Below are the code and all the weights of a small trained network. Each question names an input and a class and asks about switching units off, where a switched-off unit gives its printed mean instead of its output.

import numpy as np


def w(rows, s, z=0):
    codes = np.array(rows[::2]) - 128.0
    scale = np.full(codes.shape[1], s)
    scale[-1] = z or s
    return codes * scale


def norm(h):
    return h / np.sqrt((h * h).mean(-1, keepdims=True) + 1e-5)


def f(y):
    return np.maximum(y, 0)


def log_softmax(a):
    a = a - a.max(-1, keepdims=True)
    return a - np.log(np.exp(a).sum(-1, keepdims=True))


def net(x, mask):
    res = np.array(x, float).reshape(1, 3) / 4 @ E
    u = 0
    for l in range(3):
        y = f(norm(res) @ A[l][:, :-1].T + A[l][:, -1])
        res = res + np.where(mask[u : u + 10], y, B[l][:, -1]) @ B[l][:, :-1]
        u += 10
    return log_softmax(norm(res)[-1] @ U[:, :-1].T + U[:, -1])


A, B = {}, {}
E = w([
[188,226,171,105,223,55],'x0',
[9,169,120,66,189,44],'x1',
[180,25,78,108,172,162],'x2',
],0.0013)
A[0] = w([
[129,220,225,132,122,96,36],'L0N0',
[135,140,188,155,79,177,71],'L0N1',
[233,47,69,113,159,131,112],'L0N2',
[96,150,217,166,115,121,147],'L0N3',
[179,170,148,55,253,50,75],'L0N4',
[203,124,89,90,201,113,64],'L0N5',
[174,196,246,156,100,74,49],'L0N6',
[120,80,107,199,29,175,34],'L0N7',
[190,200,201,158,119,170,10],'L0N8',
[132,125,188,141,53,190,25],'L0N9',
],0.0027,0.0014)
B[0] = w([
[108,176,32,183,116,24,198],'L0N0',
[165,171,160,142,121,117,160],'L0N1',
[148,255,98,117,153,82,226],'L0N2',
[172,110,147,153,101,77,179],'L0N3',
[128,82,162,121,42,230,250],'L0N4',
[127,119,83,47,92,76,184],'L0N5',
[137,146,3,148,160,73,197],'L0N6',
[62,204,190,94,107,200,198],'L0N7',
[80,113,102,88,229,113,173],'L0N8',
[99,199,178,153,130,144,162],'L0N9',
],0.0029,0.0024)
A[1] = w([
[163,76,238,189,95,182,109],'L1N0',
[56,116,113,156,39,122,120],'L1N1',
[53,47,162,122,102,65,126],'L1N2',
[45,126,205,134,218,55,140],'L1N3',
[21,104,109,56,132,171,138],'L1N4',
[184,39,139,70,158,155,148],'L1N5',
[137,74,167,115,163,69,4],'L1N6',
[43,135,178,253,101,151,143],'L1N7',
[88,204,114,121,123,128,154],'L1N8',
[221,138,114,71,75,186,169],'L1N9',
],0.0029,0.0037)
B[1] = w([
[184,145,139,102,163,82,160],'L1N0',
[146,128,92,123,192,124,195],'L1N1',
[163,56,204,18,246,207,176],'L1N2',
[128,66,102,159,88,195,198],'L1N3',
[61,81,36,91,237,133,228],'L1N4',
[139,195,164,162,78,62,182],'L1N5',
[133,75,88,253,197,176,128],'L1N6',
[179,66,61,95,172,99,206],'L1N7',
[192,76,120,135,116,183,240],'L1N8',
[77,149,189,77,147,66,253],'L1N9',
],0.0032,0.0024)
A[2] = w([
[45,109,93,90,145,59,149],'L2N0',
[56,98,155,96,163,188,16],'L2N1',
[159,197,172,182,113,71,70],'L2N2',
[102,187,110,253,51,79,17],'L2N3',
[85,202,228,105,137,158,125],'L2N4',
[112,188,80,233,58,114,9],'L2N5',
[63,54,175,131,214,188,51],'L2N6',
[38,93,137,127,128,180,111],'L2N7',
[82,10,172,125,206,175,47],'L2N8',
[173,145,252,152,66,198,63],'L2N9',
],0.004,0.0016)
B[2] = w([
[217,162,103,138,185,113,254],'L2N0',
[58,29,41,150,203,185,194],'L2N1',
[53,51,82,143,150,171,207],'L2N2',
[13,186,39,246,51,82,182],'L2N3',
[164,131,202,174,34,159,175],'L2N4',
[19,212,82,228,51,74,177],'L2N5',
[45,34,130,83,158,254,220],'L2N6',
[150,61,73,22,228,180,192],'L2N7',
[20,89,111,136,151,254,232],'L2N8',
[219,175,174,254,113,252,182],'L2N9',
],0.0039,0.0027)
U = w([
[51,63,253,104,57,44,3],'0',
[50,37,221,83,9,40,2],'1',
[37,52,223,81,23,47,2],'2',
[237,198,212,222,33,241,218],'3',
[227,211,34,32,221,32,203],'4',
[35,218,13,235,54,41,254],'5',
[217,211,202,22,77,41,176],'6',
[31,22,25,34,244,239,254],'7',
],0.0055,0.0041)

Each question gives the input, the list of numbers given to net, and the class t.
The units are the neurons (one row each of A and B). Each row of codes is followed by its name. A weight is (code - 128) times the scale printed after its matrix; where a second scale follows, it is the last column's (A, B and U).
mask holds one flag per neuron, layer by layer. A switched-off neuron (its flag False) gives its mean, the last column of its row in B, instead of its output. The means were averaged over made-up inputs and are rounded, as every weight is.
A unit's drop is (log p(t) with every unit on - log p(t) with that unit switched off) / (log p(t) with every unit on - log p(t) with every unit switched off).
The circuit of an input: a set's keep is (log p(t) with only the set's units on - log p(t) with every unit switched off) / (log p(t) with every unit on - log p(t) with every unit switched off). Starting from the 12 units with the biggest drops (on a tie, the unit counted first), units are removed one at a time, each time the one whose removal leaves the highest keep (on an exact tie, the one counted first), for as long as the keep stays at least 0.8.
circuit, biggest first: the units of the circuit, biggest drop first
k most important neurons: the k neurons with the biggest drops, biggest first
k most important neurons of layer l: the k neurons of layer l with the biggest drops, biggest first
drop when u is switched off: that unit's drop, to one decimal
input [-1,3,-5], class 4: 2 most important neurons	L0N2, L0N0
input [7,0,2], class 4: most important neuron of layer 2	L2N9
input [7,-7,-1], class 4: circuit, biggest first	L0N8, L2N8, L2N6
input [-3,2,8], class 4: 2 most important neurons	L0N2, L1N5
input [6,2,3], class 6: 2 most important neurons	L0N4, L0N5
input [0,-6,-5], class 5: 2 most important neurons of layer 1	L1N2, L1N7
input [7,-3,-2], class 5: 2 most important neurons	L0N0, L1N2
input [-2,-3,-5], class 5: 3 most important neurons	L1N2, L0N4, L0N6
input [4,3,6], class 4: 2 most important neurons of layer 1	L1N4, L1N5
input [6,4,8], class 4: 2 most important neurons	L0N5, L2N0
input [6,-4,2], class 4: 2 most important neurons	L0N6, L0N7
input [8,4,8], class 6: 2 most important neurons	L0N4, L1N5
input [-4,1,-8], class 5: 2 most important neurons of layer 1	L1N4, L1N9
input [4,0,3], class 6: 2 most important neurons	L0N5, L1N9
input [4,-7,-1], class 4: 3 most important neurons	L0N8, L2N8, L2N6
input [2,-6,2], class 3: 2 most important neurons of layer 1	L1N4, L1N7
input [-5,-8,-7], class 3: drop when L0N0 is switched off	0.1
input [1,-6,4], class 3: drop when L1N4 is switched off	0.2
input [-2,-1,-3], class 3: drop when L0N1 is switched off	0.8
input [6,-4,1], class 4: most important neuron of layer 0	L0N6
